Below are the code and all the weights of a small trained network. Each question names an input and a class and asks about switching units off, where a switched-off unit gives its printed mean instead of its output.

import numpy as np


def w(rows, s, z=0):
    codes = np.array(rows[::2]) - 128.0
    scale = np.full(codes.shape[1], s)
    scale[-1] = z or s
    return codes * scale


def norm(h):
    return h / np.sqrt((h * h).mean(-1, keepdims=True) + 1e-5)


def f(y):
    return y / 2 * (1 + np.tanh(0.7978845608 * (y + 0.044715 * y**3)))


def log_softmax(a):
    a = a - a.max(-1, keepdims=True)
    return a - np.log(np.exp(a).sum(-1, keepdims=True))


def net(x, mask):
    res = np.array(x, float).reshape(1, 2) / 4 @ E
    u = 0
    for l in range(2):
        y = f(norm(res) @ A[l][:, :-1].T + A[l][:, -1])
        res = res + np.where(mask[u : u + 7], y, B[l][:, -1]) @ B[l][:, :-1]
        u += 7
    return log_softmax(norm(res)[-1] @ U[:, :-1].T + U[:, -1])


A, B = {}, {}
E = w([
[124,14,111,2],'x0',
[50,41,70,137],'x1',
],0.0042)
A[0] = w([
[165,74,129,92,236],'0.n0',
[148,206,121,171,19],'0.n1',
[217,138,153,46,49],'0.n2',
[170,254,191,126,190],'0.n3',
[169,67,106,206,165],'0.n4',
[160,160,190,245,170],'0.n5',
[64,31,134,112,5],'0.n6',
],0.0081,0.0016)
B[0] = w([
[53,131,177,52,188],'0.n0',
[121,180,172,36,175],'0.n1',
[135,33,115,147,192],'0.n2',
[186,154,150,152,253],'0.n3',
[85,124,195,254,143],'0.n4',
[89,135,106,43,224],'0.n5',
[168,119,126,116,201],'0.n6',
],0.006,0.0058)
A[1] = w([
[166,186,128,117,112],'1.n0',
[180,80,100,33,183],'1.n1',
[66,64,43,180,2],'1.n2',
[140,69,121,204,171],'1.n3',
[254,100,161,148,82],'1.n4',
[253,74,146,143,4],'1.n5',
[180,98,129,94,121],'1.n6',
],0.0084,0.003)
B[1] = w([
[186,117,190,59,157],'1.n0',
[124,185,59,138,254],'1.n1',
[210,88,163,123,157],'1.n2',
[124,103,220,58,148],'1.n3',
[91,59,100,224,162],'1.n4',
[173,167,112,254,147],'1.n5',
[133,146,91,165,166],'1.n6',
],0.0074,0.0058)
U = w([
[8,174,151,163,4],'0',
[84,88,10,58,197],'1',
[191,247,203,71,196],'2',
[212,131,62,240,69],'3',
[147,41,237,114,132],'4',
],0.016,0.0024)

Each question gives the input, the list of numbers given to net, and the class t.
The units are the neurons (one row each of A and B). Each row of codes is followed by its name. A weight is (code - 128) times the scale printed after its matrix; where a second scale follows, it is the last column's (A, B and U).
mask holds one flag per neuron, layer by layer. A switched-off neuron (its flag False) gives its mean, the last column of its row in B, instead of its output. The means were averaged over made-up inputs and are rounded, as every weight is.
A unit's drop is (log p(t) with every unit on - log p(t) with that unit switched off) / (log p(t) with every unit on - log p(t) with every unit switched off).
The circuit of an input: a set's keep is (log p(t) with only the set's units on - log p(t) with every unit switched off) / (log p(t) with every unit on - log p(t) with every unit switched off). Starting from the 12 units with the biggest drops (on a tie, the unit counted first), units are removed one at a time, each time the one whose removal leaves the highest keep (on an exact tie, the one counted first), for as long as the keep stays at least 0.8.
units of the circuit, in order: the units of the circuit, biggest drop first
unit that matters most: the unit with the biggest drop
k most important neurons: the k neurons with the biggest drops, biggest first
top k neurons in layer l: the k neurons of layer l with the biggest drops, biggest first
drop of u: that unit's drop, to one decimal
input [-5,3], class 0: units of the circuit, in order : 0.n4, 0.n5
input [1,-1], class 1: 2 most important neurons : 0.n0, 0.n4
input [-3,2], class 0: top 3 neurons in layer 1 : 1.n2, 1.n3, 1.n1
input [-2,2], class 0: top 3 neurons in layer 0 : 0.n2, 0.n4, 0.n3
input [-5,6], class 4: 2 most important neurons : 1.n1, 1.n2
input [-6,4], class 0: most important neuron : 0.n4
input [7,-8], class 3: 3 most important neurons : 0.n5, 1.n5, 0.n2
input [6,-8], class 3: 2 most important neurons : 0.n5, 1.n5
input [-4,4], class 0: top 3 neurons in layer 0 : 0.n2, 0.n4, 0.n5
input [0,0], class 0: top 2 neurons in layer 0 : 0.n2, 0.n1
input [-1,1], class 0: top 2 neurons in layer 0 : 0.n3, 0.n4
input [5,-5], class 1: top 3 neurons in layer 0 : 0.n0, 0.n3, 0.n6
input [3,-3], class 1: 3 most important neurons : 0.n0, 0.n3, 0.n6
input [4,-3], class 1: top 2 neurons in layer 0 : 0.n0, 0.n3
input [0,-7], class 3: top 2 neurons in layer 0 : 0.n2, 0.n3
input [4,-5], class 3: unit that matters most : 0.n5
input [8,-5], class 1: drop of 0.n0 : 0.1
input [1,8], class 4: drop of 0.n5 : 0.3
input [-6,8], class 4: drop of 1.n3 : 0.2
input [7,-7], class 1: most important neuron : 0.n0
